Each row of numbers stands for one element and depends on some of the facts below. Use the named rows to name the rest.

Facts:
Z847 (luklum a) (grekebok Z72) (drizis drefar)
Z870 (grekebok Z147)
Z410 (luklum a) (grekebok Z72) (drizis kifa)
Z878 (luklum b) (grekebok Z955) (drizis drutrol)
Z724 (luklum d) (grekebok Z955)
Z772 (luklum c) (grekebok Z347) (drizis lisan)
Z992 (luklum d) (grekebok Z347) (drizis kifa)
Z528 (luklum a) (grekebok Z360) (drizis drefar)
Z699 (luklum a) (grekebok Z668)
Z347 (grekebok Z340)
Z564 (luklum a) (grekebok Z870)
Z814 (luklum a) (grekebok Z597) (drizis luvom)
Z356 (luklum c) (grekebok Z955) (drizis luvom)
Z411 (luklum b) (grekebok Z340) (drizis drutrol)
Z378 (luklum d) (grekebok Z360) (drizis kluflum)
Z475 (luklum b) (grekebok Z570) (drizis lisan)
Z360 (grekebok Z668)
Z997 (luklum b) (grekebok Z439) (drizis nugri)
Z955 (grekebok Z72)
Z823 (grekebok Z439)
Z945 (luklum a) (grekebok Z340)
Z233 (luklum b) (grekebok Z707) (drizis luvom)
Z920 (luklum b) (grekebok Z570) (drizis drefar)
Z157 (luklum c) (grekebok Z72)
Z478 (grekebok Z668)
Z810 (luklum b) (grekebok Z707) (drizis lisan)
Z820 (luklum c) (grekebok Z823)
Z643 (luklum a) (grekebok Z211) (drizis lisan)
Z774 (luklum b) (grekebok Z347) (drizis nugri)
Z545 (luklum a) (grekebok Z72)
Z671 (luklum a) (grekebok Z570) (drizis lifatan)
Z223 (luklum c) (grekebok Z823) (drizis nugri)
Z938 (luklum c) (grekebok Z58) (drizis nugri)
Z447 (luklum d) (grekebok Z597)
Z177 (luklum a) (grekebok Z707) (drizis kluflum)
Z211 (grekebok Z340)
Z418 (luklum a) (grekebok Z570) (drizis luvom)
Z53 (luklum a) (grekebok Z347) (drizis luvom)
Z615 (luklum c) (grekebok Z806) (drizis luvom)
Z790 (luklum a) (grekebok Z570) (drizis kifa)
Z836 (luklum c) (grekebok Z597) (drizis kluflum)
Z931 (luklum d) (grekebok Z343) (drizis luvom)
Z806 (grekebok Z340)
Z296 (luklum a) (grekebok Z343) (drizis lisan)
Z859 (luklum a) (grekebok Z823) (drizis luvom)
Z912 (luklum c) (grekebok Z72) (drizis lisan)
Z597 (grekebok Z72)
Z634 (luklum b) (grekebok Z597)
Z515 (luklum c) (grekebok Z340) (drizis drefar)
Z376 (luklum b) (grekebok Z870) (drizis kluflum)
Z343 (grekebok Z72)
Z203 (luklum d) (grekebok Z72) (drizis nugri)
Z951 (luklum c) (grekebok Z211) (drizis lifatan)
Z72 (grekebok Z147)
Z707 (grekebok Z147)
Z570 (grekebok Z147)
Z851 (luklum c) (grekebok Z340) (drizis kifa)
Z462 (luklum d) (grekebok Z343)

Named rows:
[-3  2  2  6  0 -2 -1 -1  0  3  0 -5 -1 -2  8] -> Z870
[-2  1  1  1  0 -2  0 -1  1  2 -1 -4  1 -4  7] -> Z147
[-4  3  2  8  0 -3 -1 -1  2  5 -1 -5 -2 -2 16] -> Z570
[-13   5   8   3   2  -1   4   4  11   2   4  -3  -2   0  15] -> Z671
[ -8  -3   5   6   3  -4  -8   1  -5  18   7   3 -16  -4  14] -> Z790
[ 0  0 -3 -3 -1 -3  2 -2 -2 -2 -6  3  5 -9  2] -> Z340
[  5   0   1  -8  -3  -4   3  -3   6  -3  -8  11  -6  -2 -18] -> Z515
[  8  -2  -6   7   2   4  -3  -3   2   5   7  -4  -6  12 -10] -> Z356
[ -2   1   0   3   0   4   3   2   5   0   5 -12   2   2   6] -> Z955
[ -1   0   0   4   1   4   3   4   5   1   4 -12   1   3   0] -> Z343
[ -6  -2  -7  -8  -2  -1  -2  -2  -7  -4  -8 -10   5  -5  11] -> Z360
[-3 -1 -5 -8 -2 -1  0 -2 -6 -3 -6 -6  4 -6 10] -> Z668
[  2   1 -11  -8  -3   4  -5  -8 -11 -18 -11  -3   6   0   0] -> Z378
[-10  -2  -4  -8  -2   2  -1   0  -4  -7   2  -4   4  -5   6] -> Z699
[-2 -4 -2 -8  0 -3  1 -5 -7 11 -5 -1 -2 -1  8] -> Z938
[  8   4  -5  -6   1  -4   9  -7   7 -14  -9  20   4   3  -7] -> Z772
[  2   5  -2   0   3   2   5  -3   7  -7   1   2   2  15 -10] -> Z912
[ 8 -5 -7 -1  0 -2 -3 -2 -5 -5  0 23 -5 -3 -1] -> Z53
[ -2   0   0   4   0   3   1   4   7   3   5 -12   2   2   2] -> Z597
[13 -2 -8 -3  0 -4 -2 -8 -6 -1 -5 18 -4 -1 -3] -> Z615
[  0   2  -1  11  -2   1  -6  -3   6 -10   5   4   1   8   4] -> Z177
[  2  -4   2  -3   0  -4   1  -9 -11   2   2  -5  10  -4 -15] -> Z820

Rows to name:
Some rows may be elements named above.
[-15   5   8   3   2  -2   4   2  10   2   3  -3  -1   0  13] => Z671
[-14   5   9   3   2  -2   4   4  11   3   3  -3  -1   0   9] => Z671
[ 8 -3 -3 10  4  8 -2  1 -4  5  4 -2 -5  9 -7] => Z931
[  2  -7   6  -7   0  -4  -1   0 -14  10  -4   2  -1  -3  12] => Z997
[  2  -2   0  11   1  -3  -9  -4  -3   4   7   9 -11   6  13] => Z418
[-1 -5 -2 -8  1 -3  0 -6 -6 12 -4  1 -3 -2  8] => Z938
[  2   1  -3  -4   1  -3   6   0   3 -17  -3  21   5   0  -7] => Z643
[ 0 -4 -2 -7  0 -2  2 -7 -7 13 -5  0 -4 -2  9] => Z938
[ -4   1  -1   4   3   7   5   4  11 -12   9   0   4  14  -9] => Z296
[-6  0  1  3  0  5  1  6  8 -2 10 -8  3  2  2] => Z545
[ -2  14  10   6  -4   2  -5  13  16 -15   6 -14   8  -1 -46] => Z878
[  2  -3  -3  -6   2  -5  -1  -3  -5  15  -5   8  -8 -13  -6] => Z851
[  2   2  13   3  -2  -5  -4   4   5   8  -6   1 -16   7   1] => Z920
[  5  -1   1  -9  -3  -4   3  -3   5   0  -9  11  -7  -3 -20] => Z515
[  3  -4   0  -5   3  -2   1   2 -11  14 -10  17  -7 -17  -5] => Z992
[-11  -3  -5  -9  -3   0  -2   0  -3  -5   0  -4   5  -5   5] => Z699
[  3 -10   3  -5   2  -4   2 -10 -17  11   3  -2   2  -3  -5] => Z223
[  4  -3  -1  -4   3  -2   2   0 -10  13  -8  15  -8 -16   0] => Z992
[-3  0 -2 -4 -2  0  2  2  3 -5  1  6  4 -7  2] => Z945
[ -2  14  11   4  -3   2  -4  13  19 -15   5 -13   7   1 -48] => Z878
[-11  -5  -3 -16  -4   1  -2   1  -3  -8  -4  -2  -8  -2  -5] => Z528
[  1  13   7  -4  -6  -6  -4   7  10 -19  -8   2   9 -12 -42] => Z411
[-9  2  3  5 -1  2 -3  0  7  2  8 -3  0  0  9] => Z564
[  5 -12   0   0   2  -4  -5  -8 -23  -3   9  12   2   0 -11] => Z859
[  9  -2   2   6   1  -4 -10  -2  -6   7  -4   7 -11   9  14] => Z233
[  0   3  -1   2   0   4   3  -1  10   5   3 -12   2   4  -5] => Z157
[ 2 -5 -5 10  2  7 -3  2  1  2 13  0 -7 10 -6] => Z814
[ -2   5   2 -10   0  -4  11  -1   8  -2  -7   6   8  -8  -5] => Z951
[  8   4  -6   8   0   7  -1  -2   9  -9   7  -6   5  14 -13] => Z836
[  2  -3  -3  -6   2  -5   0  -4  -8  14  -6   9  -8 -12  -6] => Z851
[  2   3   4   1   0   5   1  10   8   3   3 -13   2   8   0] => Z634
[-4  0 -1 -4 -1  0  3  1  4 -6  1  7  6 -9  2] => Z945
[ 7  5  2  7 -2 -2 -7 -1  3 -6 -5  1 -2 11  7] => Z376
[  3   1  -2  -4   1  -2   7  -1   4 -17  -3  21   5   2  -4] => Z643
[ -5  -3   6   0  -1   4   2   7   9  -2   9   0  -7   6 -15] => Z847
[ -1   4  -1   1   1   4   2   1   8   3   3 -10   3   5  -3] => Z157
[  5  -3   2 -10  -1  -4   3   5   0  10 -10  11  -4  -6  13] => Z774
[-7 -5  3  2  3  3 -3  5 -4 16 12 -3 -9 -2 -1] => Z410
[-2 -3  1  2  2  7  3  1  0 13  1 -8 -4  0  8] => Z203

The same elements again, as new rows of numbers:
Some elements and their rows:
[  3  -9  -6   9  13  -2   9  22  -6  11   0   4  -4   1   4  -4  -3 -11
  14   3  -4  11  -1  -5  -6] -> Z955
[-11 -11  -1  -4   1   8  -4 -13  -4  -8 -24   9   2  -6   1  -2  -5  -2
   8   0  -6  -1 -11  -4  -1] -> Z878
[ -2   2  -2   4  -3 -19 -12 -26   5 -12   2  -9  -4   6   3   8  -4  -4
  13   1  11   4  -1   1  10] -> Z790
[ -3  -3   6   3  -3 -15   4  24  -5   3  22  -1  -3  -2 -10  -6   0  -8
 -23  -1  -4   2   8  -3   0] -> Z668
[ -5  -2  -2   1   1  -8   1   8   0   1  -8  -6  -4  -1   6   2   6  -2
  17   4  -4   4  -7 -10  -8] -> Z545
[  7  -2  -1 -13  -1   6   1 -15  -4   1  -1  -8   7  11  -6   1  -1  -5
  -8   0 -23  -5  -4  -7  -3] -> Z515
[ 11  -8   0 -10   8   5   3 -18   1   4   6  10  -7  -3  -6   2  -2   2
   6   4   6  -1  -7   2   5] -> Z912
[-3  7 -1  5  5  4  1  1 -5 -6 -7  4  1 -9 -3  3  2  6 15 -5 11 -5 -9 -7
 -8] -> Z634
[ -8  -1   2  -7 -12  -3  -3   9  -2   0  15   4   4  -8 -10  -2   1 -13
   6  -1   4   1   3  21  -3] -> Z378
[-11  -3   2  -2  -5  20 -10 -13  -1 -14 -24  -1   7  -7   3   0  -5  -1
  -6  -2 -13  -7  -6  -9  -1] -> Z411
[  5  -1  -2  -7   0  16   4 -11   4 -10  -6  -1   7   5 -15   1  -2   2
   4   4 -15  -1   6 -10   4] -> Z951
[ -1   6   0   1   4   4   3 -31   0 -16   8  -7   1   6  -4   7  -4  -4
  -8   5 -10  -2  -2   0   1] -> Z851
[  0  -4  -2   1  -9   0   3 -18   2  -5 -15   1   4  -1   7  -1   1  -2
   1   4 -29  -3   3  -3   8] -> Z53
[ -1  -2  -8  -5  -2   7  -8 -16  -2   1   4  14   1  -7   0   1  -5  14
 -19  -2  14   1  -5  -5   9] -> Z810
[  1   1   3   7   5  -4   1  23  -3   8   5  -5   1   1  -2  -2   2  -3
 -13  -3   7   2   8  -5  -2] -> Z58
[ 10  -7  -2   0  -2   8 -12 -12  -1   2  -4   5   0  -8   1   6  -6  17
   0  -3   6  -1   7  -3  13] -> Z475
[-12   1   2   4   6  -2   1   6   1   2   4   4   1  -7  -3   3   5  -5
  22  -1  13  -7  -7   0  -6] -> Z447
[  5   1  -3  -6  -6 -10  -8 -11  -3   5 -13 -10   3   3   2   1  -6   6
   0  -8  -5  -3  -9  -3  10] -> Z920
[  4  -2  -8  -9  -6 -14  -3  -7  -1  -2  -3  -4  -3   6   4   1   4  -9
  11  -4  -3   3 -18  -6   0] -> Z847
[  4  10  -2   7   7   6   3  23   4   4  26   0  -9  -2  11  -5   2   8
 -16  -3 -10  -1 -23   1 -13] -> Z343
[  3   7  -6   3  -3  -2   4  -6  -2  -7 -16  11   6  -5   2  -4  -5  15
  -8   1  11  -4  -8  -1  10] -> Z233
[ -6   1  10   0  13  -1   0   4  -1   4  -9  -9   1   6  -6   0   5   8
   7   4 -12   1   1   7  -3] -> Z820

Which element is each row?
A row may be one of the elements named above.
[  7  -2   0 -12  -1   3   5 -11  -3   4  -1 -10   4  12  -3   1  -2  -7
  -8  -1 -19  -4  -3  -4   3] => Z515
[ 11  -8  -3  -9  -5   3 -11  -9   5  -3   9  11  -6  -3   6   2   4   5
  -5  -1  -3   2  -8   2   6] => Z296
[ -2   3   2   6   7   6   1   6  -4  -6 -15   2   0  -7  -2   5   2   7
  10  -3   6  -7 -13 -11  -7] => Z634
[  5  14  -4  -1 -10   9  -2  -1  -4   0 -10  -3   6  -6  -2  -1  -4   8
  -9  -2   7   3  -5  12   2] => Z376
[  4   1  -1   1  -4 -10   4 -10   3  -9 -23  11  -3  -2   1   0   4  -9
  14   3  14  -7  -5   0   7] => Z814
[ 13  -9   6  -8  -6  18   1 -24   0   5   9   4  -1  -3  -3   3  -1   4
  -9   1  -9  -3   6  -2   5] => Z772
[  7  -5   0  -2   8  -6   9 -10  -3  -1 -20  11  -3   3   1  -2  -2   1
  11  11 -10  -2   0   7   4] => Z356
[ -6  -8   4  -1  -6   7   2  -2   0 -10   1   6   2   5   2  -1  -4  12
   6  -6  19   0  10  12  -2] => Z997
[  9  17   2  -7  -2  12   9 -12  -1   0 -12  -5  -2  -4 -14   0   3 -14
   8   4  21  -2  -8  12  -4] => Z836
[  8  -4   1  -4   6  -7  10  -8  -1   3 -24   7  -1   4  -2  -2  -1   2
  11  10  -5  -3  -3   6   1] => Z356
[ -4  -2  -2  -1  -3   2  -4  -1  -1  -3 -11  -6   3   2   4   6   4   0
   7   3 -19  -1   9 -13  -8] => Z945
[ -1  -7   1   0  -1 -11  -1  -2   6  -3 -21   3   3   5   8  -2   5   0
  10   4  -2  -3   6  11   5] => Z859
[  3  -2  -5   0  -6 -19  -8  -9   5  -1 -18  -1  -2  -1   6   4  -3   1
  13   7  -2  -3   7   4  13] => Z418
[ -3  -4   2  -3 -12  23   6 -12  -6 -14   4   3   2   3   7   1  -5  10
   7  -8   0  -1   8  -1  -2] => Z774
[ 10  -5  -1  -2   7  -5  12  -7  -1  -3 -19  10  -3   3   0  -4  -2   1
  18   9 -10  -2   2   6   5] => Z356
[ -6   4  -5   4  -1  -9  -4 -25   2 -13   1   6  -6   1   5   3   2  -4
  11   0   5   3 -15   4   0] => Z410
[ -4   5  -4   3  -3  -8  -2 -25   1 -15   8   2  -6   5   3   3   2  -9
  10  -1   4   2 -19   4  -2] => Z410
[ -7   0   9   1  14  -1   4   2   0   8 -16  -7   2   7  -4   0   3  15
   5   1 -10   1   2  11  -2] => Z820
[ -3   4   0   7   8   3   0   6  -5  -7 -15   4  -1  -6  -2   5   3   5
   6  -5  10  -5  -9  -8  -8] => Z634
[ 4  1  3  0 13  3  7  2 -1  8 -2 -1 -6  1 -2  0  5  6 17  5 -9 -1 -7 -1
 -6] => Z157
[-13  -5  -3  -6   0  10   5   0   3  -2  10  14  -3   1   1   1  -2   0
  24  -3  15  -3  -2  10  -5] => Z203
[  4  -6   0   1  -1 -12  -2   1   3  -7 -17  -1   2   4   8  -2   5  -3
  10   4  -3  -2   0  13   4] => Z859
[ -5  -7  -4 -10 -16 -21  -3  -3  -4  -6  -2  -6   0   6  -6  -1   4  -8
   7  -5  -6  -1  -2  -4   2] => Z528
[ 5 -8 -6 -2 -9 -4 -8 -1  9 -3 -6 -9  1  0 -7  0 -3  0 19  0 -1  4  7 -5
 10] => Z671
[-5 -7  3 -1 -5  9  2 -3 -4 -9 -1  5  1  5  4  0 -4 15 12 -6 26 -1  8  7
 -3] => Z997
[ -5   0  -1  -2   4  -5   6   9   7  -1  17  19   0  -2   6  -3   1   5
   1   2 -19 -11 -11  15  -3] => Z931
[  8   3   4  -4   3   5   8  -5  -1  -5 -15   5   4   6  -1   0  -1   5
   0   9 -16  -9   9   0   3] => Z615
[ -1  14  -6  -6 -14  -2  -4 -11   1  -2 -17   0   3  -3   0  -1   2  -5
   1   4  11  10   0   8   5] => Z177
[  6 -13  -6 -12  -7  10 -10 -14   1  -4   2   8  -1  -1   3   6   1  -2
   0   3   8   1   9  -9   4] => Z643
[-13  -3   2   1  -6   4   1 -23   1  -5  34   0   7   0   4   3  -1 -11
   1  -5 -18  -2  -6  12   5] => Z992

The same elements again, as new rows of numbers:
Some elements and their rows:
[ -6  18  -6   2 -14  31  24  50  18  -9  -7  14] -> Z790
[-15  21  -2  -9   0  18   8  19   9 -11   1   7] -> Z72
[-12  15  -1  -8  -8  15  11  21  13  -9  -8   6] -> Z545
[  1  11 -10 -22  -3   5   7   4  16 -22 -13  14] -> Z203
[-13  21  -3 -10   1  17   7  16   9 -13  -1   4] -> Z597
[-18  18  -5 -11   0  16   9   7   1 -13  -2   0] -> Z634
[ -2  19 -13   0 -15  29  19  38  11 -13  -8   8] -> Z410
[-16  20   0  -8   2  23   9  23  10  -8   2  11] -> Z147
[-16  12   8   0  -6  18  11  37  20  -8  -2   9] -> Z418
[-22  14  18  -3  -3  14   5  28  20  -2   2   5] -> Z671
[ -8   6   1  -4  -9   6  -2  14  25 -30  -9   1] -> Z296
[ -9  18   3  -9  -3  28  24  31   4  -4 -11  11] -> Z53
[-11  24  -8  -8  -4  39  27  27 -10  -1   0  14] -> Z411
[-16  18  -2 -15  -6  16  10  11   8 -22 -10  24] -> Z938
[-28  29  21 -16  11  24  11  16  -6  -2   0  11] -> Z951
[-19   9   7  -4  -1  14   3  15  15 -27   1   6] -> Z810
[-16  23  -4  -3   3  26   1  22   6  -6   5  13] -> Z668
[-18  23  -3   0   2  25  -4  23   9  -4   7  14] -> Z360
[-21  17   4  -5   2  22  11  22   6 -11   5   8] -> Z233
[-13  14   4  -5  -8  18  12  30  17  -8  -6  10] -> Z564
[-12  21 -12  -6  -9  28  17  18   0 -10  -1   5] -> Z878
[-13  23  -3  -8   2  20   9  21   3  -7   7  15] -> Z439

Rows to name:
A row may be one of the elements named above.
[-21  17   8  -8  -1  10  -3  10  15 -33  -3   7] => Z912
[-10  22 -12  -7 -10  27  18  19   0 -10  -1   3] => Z878
[-16  20  -4 -15  -6  26  25  17  -1   1  -2  14] => Z376
[-11  16  -2  -5  -8  13   6  21  15 -14  -6   0] => Z814
[-18  23   2  -5   0  19  11  27   7   3   1   2] => Z847
[-10  19   0 -11  -3  24  19  26   5  -2 -10  15] => Z945
[-16  18  -6 -12  -1  15   9   5   4 -13  -2   1] => Z634
[-17  28  -3 -20  -6  18  17  11   0  -6 -10  10] => Z836
[-30  24  10  -6   8  25  15  28   1   3  11   7] => Z920
[-11  21   3 -10  -3  31  24  31   5  -4 -10  11] => Z53
[-22  28   2   5   4  27  -5  32   7   8   8  13] => Z528
[-21  26   4 -15   0  16   6  15   5 -13  -3  10] => Z157
[ -8  10   4  -7  -4  20  13  20  13 -19 -12  10] => Z643
[-10  19  -4  -3  -1  16  12  27   2 -12   6  18] => Z859
[-16  27  -3 -20  -6  18  18  12   0  -5 -10  11] => Z836
[ -9  10 -11 -14  -4  13  15   4  -1 -22  -4  22] => Z997
[  2  27 -14 -16   2  38  30  35  -3  -3  -9  17] => Z992
[-21  14  19  -4  -2  15   5  28  20  -2   3   6] => Z671
[ -8  11  -7 -22  -2  24  28   4  -1 -16 -16  17] => Z774
[-29  37  12 -13  14  29  17  27  -8   3   3  12] => Z515
[-12  32  -4  -7  -4  38  26  37  -6  -8  -5  20] => Z851
[-20  17   4  -4   2  23  11  23   6 -11   4   6] => Z233
[-19  20  12 -14   4  22  11  16   4 -23 -10  14] => Z772
[-10  17  -2 -11 -11  22  24  32  12   4 -10  18] => Z177
[  3  26 -13 -16   3  39  31  37  -4  -3  -8  16] => Z992
[-16  20  -5 -15  -5  26  24  17   1   2  -3  14] => Z376
[ -7  26 -13 -13   2  26   2  19   2   8   2  24] => Z378
[-20  28  -1 -12   4  15  12  16  -6 -14   8  21] => Z820
[-15  14   8  -2  -7  19  11  37  21 -10  -2   8] => Z418
[ -9  11   5  -7  -4  21  13  21  13 -21 -12  11] => Z643
[-22  30   9 -13   6  29  18  25  -5  -8  -5  13] => Z615
[ -8  19  -4 -12   5  12   2  17  10 -12  -2   4] => Z931
[-22  25   4  -9   1  16   4  17   7 -17  -3   4] => Z356

